Below is a small trained network, with its code and all its weights. Each question gives an input and a class and asks what happens when units are switched off, that is, made to give their printed mean instead of their output.

import numpy as np


def w(rows, s, z=0):
    codes = np.array(rows[::2]) - 128.0
    scale = np.full(codes.shape[1], s)
    scale[-1] = z or s
    return codes * scale


def f(y):
    return y / 2 * (1 + np.tanh(0.7978845608 * (y + 0.044715 * y**3)))


def log_softmax(a):
    a = a - a.max(-1, keepdims=True)
    return a - np.log(np.exp(a).sum(-1, keepdims=True))


def net(x, mask):
    res = np.array(x, float).reshape(1, 7) / 4 @ E
    y = f(res @ A[0][:, :-1].T + A[0][:, -1])
    res = res + np.where(mask, y, B[0][:, -1]) @ B[0][:, :-1]
    return log_softmax(res[-1] @ U[:, :-1].T + U[:, -1])


A, B = {}, {}
E = w([
[108,160,238,169,190,180,225,173],'x0',
[232,32,121,61,98,193,203,154],'x1',
[206,138,154,204,75,31,141,181],'x2',
[130,130,131,129,127,129,128,129],'x3',
[109,153,102,172,41,225,66,231],'x4',
[168,87,41,182,254,134,93,186],'x5',
[146,221,110,19,153,92,125,221],'x6',
],0.0057)
A[0] = w([
[107,135,114,149,78,202,88,199,78],'n1',
[148,110,151,82,197,70,153,67,12],'n2',
[113,149,179,92,54,122,151,89,121],'n3',
[108,157,162,89,66,143,159,82,116],'n4',
[118,141,111,158,74,193,93,192,99],'n5',
[39,119,109,38,193,230,109,63,109],'n6',
[158,89,87,153,216,142,113,159,105],'n7',
[130,220,107,27,170,94,133,207,161],'n8',
[63,192,130,181,140,80,93,116,105],'n9',
[95,143,107,135,84,229,81,179,100],'n10',
[203,69,117,96,95,161,182,142,108],'n11',
[112,142,182,87,62,126,141,97,84],'n12',
[142,109,140,85,170,74,141,75,109],'n13',
[206,87,119,98,97,175,172,143,69],'n14',
[116,161,208,168,183,182,201,156,101],'n15',
[99,138,185,87,50,113,150,105,85],'n16',
[139,109,125,95,194,73,177,67,53],'n17',
[116,130,152,165,144,144,178,134,248],'n18',
[164,98,99,152,209,137,108,167,128],'n19',
[204,79,123,84,107,173,169,138,55],'n20',
[132,146,178,94,80,137,143,101,71],'n21',
[102,150,206,154,187,184,202,166,82],'n22',
[120,140,108,152,79,202,90,184,107],'n23',
[169,100,75,165,211,144,122,154,122],'n24',
[100,53,139,222,118,154,128,69,131],'n25',
[89,134,158,70,70,157,156,90,132],'n26',
[90,175,120,167,116,122,92,159,168],'n27',
[109,158,202,152,187,190,198,152,99],'n28',
[83,55,148,187,121,173,111,61,199],'n29',
[57,197,123,180,137,81,98,115,85],'n30',
[111,63,137,228,106,147,138,63,116],'n31',
[111,145,178,100,59,110,149,101,133],'n32',
[189,59,129,87,105,160,171,151,77],'n33',
[113,85,55,70,97,118,53,82,241],'n34',
[219,124,157,219,65,2,141,169,194],'n35',
[148,92,85,144,224,153,109,150,107],'n36',
],0.0067,0.0014)
B[0] = w([
[166,109,178,161,128,43,169,79,200],'n1',
[146,108,171,160,108,47,160,90,179],'n2',
[93,116,105,163,131,117,115,157,210],'n3',
[93,117,107,163,122,110,122,164,201],'n4',
[170,119,179,159,137,54,166,77,197],'n5',
[150,246,116,129,163,174,229,152,247],'n6',
[84,114,120,175,126,109,126,168,182],'n7',
[122,40,172,28,61,120,118,170,239],'n8',
[113,126,188,93,200,181,67,85,197],'n9',
[151,135,158,146,129,73,178,105,215],'n10',
[111,138,165,138,190,170,79,96,210],'n11',
[76,114,116,186,125,118,111,166,194],'n12',
[161,122,134,154,112,76,162,96,172],'n13',
[107,138,184,127,195,148,76,81,197],'n14',
[177,112,72,125,77,142,83,88,221],'n15',
[72,114,111,180,130,122,108,161,206],'n16',
[142,119,160,160,119,66,155,116,181],'n17',
[146,130,103,118,111,145,123,136,179],'n18',
[70,101,120,167,114,111,118,177,177],'n19',
[102,126,173,139,181,164,68,96,197],'n20',
[103,122,115,163,124,121,115,136,174],'n21',
[181,117,61,134,73,132,78,81,218],'n22',
[164,126,162,149,127,50,174,80,197],'n23',
[77,113,121,170,121,113,126,171,186],'n24',
[126,94,160,56,99,142,135,174,219],'n25',
[78,145,107,179,138,127,135,169,207],'n26',
[136,120,153,112,147,128,127,106,177],'n27',
[182,130,69,140,72,139,86,91,217],'n28',
[133,108,143,67,110,151,153,164,229],'n29',
[118,127,178,104,193,179,65,88,197],'n30',
[132,68,162,43,87,139,146,180,217],'n31',
[85,120,105,175,131,134,113,164,201],'n32',
[100,131,172,137,190,167,69,92,199],'n33',
[186,164,68,138,94,155,117,97,229],'n34',
[154,253,89,100,167,243,201,148,253],'n35',
[79,127,119,176,122,113,133,161,185],'n36',
],0.0077,0.0045)
U = w([
[103,128,213,133,220,176,26,59,78],'0',
[169,113,185,183,118,20,220,58,84],'1',
[139,211,89,125,156,201,237,162,171],'2',
[43,90,77,224,115,104,105,221,86],'3',
[134,53,174,2,65,133,134,195,108],'4',
[196,129,4,144,59,144,52,52,116],'5',
[132,128,124,123,125,140,139,124,253],'6',
],0.0089,0.0052)

Each question gives the input, the list of numbers given to net, and the class t.
The units are the neurons (one row each of A and B). Each row of codes is followed by its name. A weight is (code - 128) times the scale printed after its matrix; where a second scale follows, it is the last column's (A, B and U).
mask holds one flag per neuron, in row order. A switched-off neuron (its flag False) gives its mean, the last column of its row in B, instead of its output. The means were averaged over made-up inputs and are rounded, as every weight is.
A unit's drop is (log p(t) with every unit on - log p(t) with that unit switched off) / (log p(t) with every unit on - log p(t) with every unit switched off).
The circuit of an input: a set's keep is (log p(t) with only the set's units on - log p(t) with every unit switched off) / (log p(t) with every unit on - log p(t) with every unit switched off). Starting from the 12 units with the biggest drops (on a tie, the unit counted first), units are removed one at a time, each time the one whose removal leaves the highest keep (on an exact tie, the one counted first), for as long as the keep stays at least 0.8.
units of the circuit, in order: the units of the circuit, biggest drop first
top k neurons: the k neurons with the biggest drops, biggest first
drop of u: that unit's drop, to one decimal
input [-1,3,-7,-2,-7,-4,2], class 1: top 3 neurons : n2, n35, n17
input [-2,5,8,6,6,-2,-1], class 2: units of the circuit, in order : n35
input [6,-2,-3,5,-7,6,-1], class 1: units of the circuit, in order : n2, n17
input [-6,-2,-4,1,-7,7,7], class 1: units of the circuit, in order : n2, n17
input [-4,-2,-8,-1,0,3,-7], class 2: top 2 neurons : n6, n8
input [-1,-2,-5,-3,-2,-5,-8], class 4: top 4 neurons : n31, n25, n29, n35
input [6,6,-4,3,-3,-2,-2], class 0: units of the circuit, in order : n33, n20
input [3,7,5,4,-6,-5,-8], class 4: top 2 neurons : n31, n25
input [2,-1,-7,-5,2,4,8], class 4: top 2 neurons : n8, n35
input [-6,0,3,6,5,-6,-8], class 4: top 2 neurons : n31, n25
input [-1,3,1,5,0,2,5], class 4: top 2 neurons : n8, n6
input [7,4,-7,1,-7,6,1], class 1: top 4 neurons : n2, n17, n35, n13
input [1,1,-8,-6,7,-7,-5], class 2: top 2 neurons : n6, n29
input [-4,-8,3,-6,-6,-8,-3], class 0: units of the circuit, in order : n9
input [4,3,1,-1,0,7,4], class 3: drop of n19 : 0.1
input [-7,-7,-5,3,4,0,7], class 0: drop of n27 : 0.2
input [-8,1,-1,-7,4,6,8], class 4: drop of n8 : 1.6
